Below is a small trained network, with its code and all its weights. Each question gives an input and a target symbol and asks what happens when units are switched off, that is, made to give their printed mean instead of their output.

import numpy as np


def w(rows, s, z=0):
    codes = np.array(rows[::2]) - 128.0
    scale = np.full(codes.shape[1], s)
    scale[-1] = z or s
    return codes * scale


def norm(h):
    return h / np.sqrt((h * h).mean(-1, keepdims=True) + 1e-5)


def f(y):
    return y / 2 * (1 + np.tanh(0.7978845608 * (y + 0.044715 * y**3)))


def softmax(a):
    e = np.exp(a - a.max(-1, keepdims=True))
    return e / e.sum(-1, keepdims=True)


def log_softmax(a):
    a = a - a.max(-1, keepdims=True)
    return a - np.log(np.exp(a).sum(-1, keepdims=True))


def net(x, mask):
    ids = ['ΓΘΣΨβδηλξπω'.index(c) for c in x.split()]
    T = len(ids)
    res = E[ids] + P[:T]
    r = norm(res)
    for j in range(2):
        rows = slice(2 * j, 2 * j + 2)
        q, k, v = (r @ M[0][rows].T for M in (Q, K, V))
        z = softmax(np.where(np.tri(T) > 0, q @ k.T / 2**0.5, -1e9)) @ v
        o = O[0][rows]
        res = res + np.where(mask[j], z, o[:, -1]) @ o[:, :-1]
    y = f(norm(res) @ A[0][:, :-1].T + A[0][:, -1])
    res = res + np.where(mask[2:6], y, B[0][:, -1]) @ B[0][:, :-1]
    return log_softmax(norm(res)[-1] @ U[:, :-1].T + U[:, -1])


Q, K, V, O, A, B = {}, {}, {}, {}, {}, {}
E = w([
[140,194,150,121,102,66],'Γ',
[56,172,120,135,171,131],'Θ',
[183,142,166,132,120,35],'Σ',
[150,99,128,123,173,134],'Ψ',
[152,213,174,139,150,95],'β',
[99,159,159,109,54,173],'δ',
[92,121,227,120,90,202],'η',
[124,121,107,102,96,57],'λ',
[95,133,131,117,168,57],'ξ',
[78,133,138,120,111,4],'π',
[46,143,97,100,86,125],'ω',
],0.02)
P = w([
[155,68,100,210,97,212],'0',
[121,105,209,1,170,78],'1',
[150,158,158,92,143,39],'2',
[171,158,90,137,125,9],'3',
[150,49,41,92,183,172],'4',
[103,110,182,54,161,190],'5',
[106,64,233,60,134,159],'6',
],0.0099)
Q[0] = w([
[132,120,49,160,116,200],'H1',
[106,99,107,155,144,219],'H1',
[154,174,159,107,125,8],'H2',
[120,120,197,84,123,90],'H2',
],0.015)
K[0] = w([
[119,107,184,41,171,123],'H1',
[110,183,177,7,134,88],'H1',
[148,83,87,208,98,196],'H2',
[129,141,56,211,115,103],'H2',
],0.014)
V[0] = w([
[93,173,103,152,63,19],'H1',
[103,214,130,118,32,170],'H1',
[151,38,107,112,39,77],'H2',
[247,165,195,148,151,115],'H2',
],0.014)
O[0] = w([
[63,235,69,222,48,93,225],'H1',
[221,202,36,150,38,149,97],'H1',
[93,57,133,138,4,71,226],'H2',
[66,183,144,5,96,86,255],'H2',
],0.014,0.0063)
A[0] = w([
[179,114,54,72,107,60,255],'N1',
[233,153,130,140,224,116,41],'N2',
[122,167,165,161,161,251,83],'N3',
[223,120,86,116,187,184,72],'N4',
],0.012,0.0053)
B[0] = w([
[97,107,186,71,60,245,254],'N1',
[2,219,164,205,23,131,208],'N2',
[26,252,171,113,69,76,170],'N3',
[3,182,176,104,121,201,215],'N4',
],0.0098,0.0073)
U = w([
[149,180,70,105,96,77,112],'Γ',
[84,187,174,189,171,154,153],'Θ',
[28,135,157,63,78,13,88],'Σ',
[122,59,116,78,199,107,254],'Ψ',
[183,220,86,2,170,88,107],'β',
[210,165,80,93,49,175,120],'δ',
[98,127,209,50,87,214,29],'η',
[108,65,132,183,95,79,153],'λ',
[72,61,181,211,162,56,130],'ξ',
[79,104,102,222,100,47,111],'π',
[178,100,76,212,129,102,214],'ω',
],0.0094,0.0076)

Each question gives the input, a string of symbols that net reads in full, and the target symbol t.
The units are the heads (2 rows each of Q, K, V and O) and the neurons (one row each of A and B). Each row of codes is followed by its name. A weight is (code - 128) times the scale printed after its matrix; where a second scale follows, it is the last column's (O, A, B and U).
mask holds one flag per unit, heads first, then neurons. A switched-off unit (its flag False) gives its mean, the last column of its rows in O or B, instead of its output. The means were averaged over made-up inputs and are rounded, as every weight is.
A unit's drop is (log p(t) with every unit on - log p(t) with that unit switched off) / (log p(t) with every unit on - log p(t) with every unit switched off).
The circuit of an input: a set's keep is (log p(t) with only the set's units on - log p(t) with every unit switched off) / (log p(t) with every unit on - log p(t) with every unit switched off). Starting from all 6 units, units are removed one at a time, each time the one whose removal leaves the highest keep (on an exact tie, the one counted first), for as long as the keep stays at least 0.8.
circuit, biggest first: the units of the circuit, biggest drop first
top k neurons: the k neurons with the biggest drops, biggest first
which heads matter: for each layer, one digit per head in row order, 1 if its drop is at least 0.15 and else 0, layers parted by /
drop of u: that unit's drop, to one decimal
input δ Θ Θ Θ, target δ: which heads matter -> 10
input δ Σ Θ Σ Σ Θ λ, target δ: which heads matter -> 10
input Ψ η β η Σ Ψ, target β: circuit, biggest first -> H2, N2
input Σ Ψ Σ β Θ, target Ψ: which heads matter -> 10
input Θ Θ Σ Θ Ψ, target Θ: circuit, biggest first -> H2
input β Σ η, target β: which heads matter -> 01
input π ξ Σ Σ η Θ Σ, target π: which heads matter -> 11
input Θ ω Σ Σ Θ, target ω: circuit, biggest first -> H2, H1
input η Θ Σ β, target η: circuit, biggest first -> H1, N1
input ω Ψ Ψ Σ, target ω: which heads matter -> 01
input π π ω, target π: which heads matter -> 11
input η Σ Σ η Σ, target η: which heads matter -> 10
input δ Σ Θ, target δ: which heads matter -> 10
input δ Σ λ π, target δ: top neuron -> N1
input π Σ Ψ Ψ, target π: circuit, biggest first -> H1, H2
input ξ δ Σ Θ, target ξ: circuit, biggest first -> H1, H2
input η Θ Θ β β β Θ, target β: drop of H2 -> 0.9
input δ δ Σ η, target δ: drop of H1 -> 1.2
input Θ Θ Θ ω Ψ ξ, target Θ: drop of N1 -> 0.0
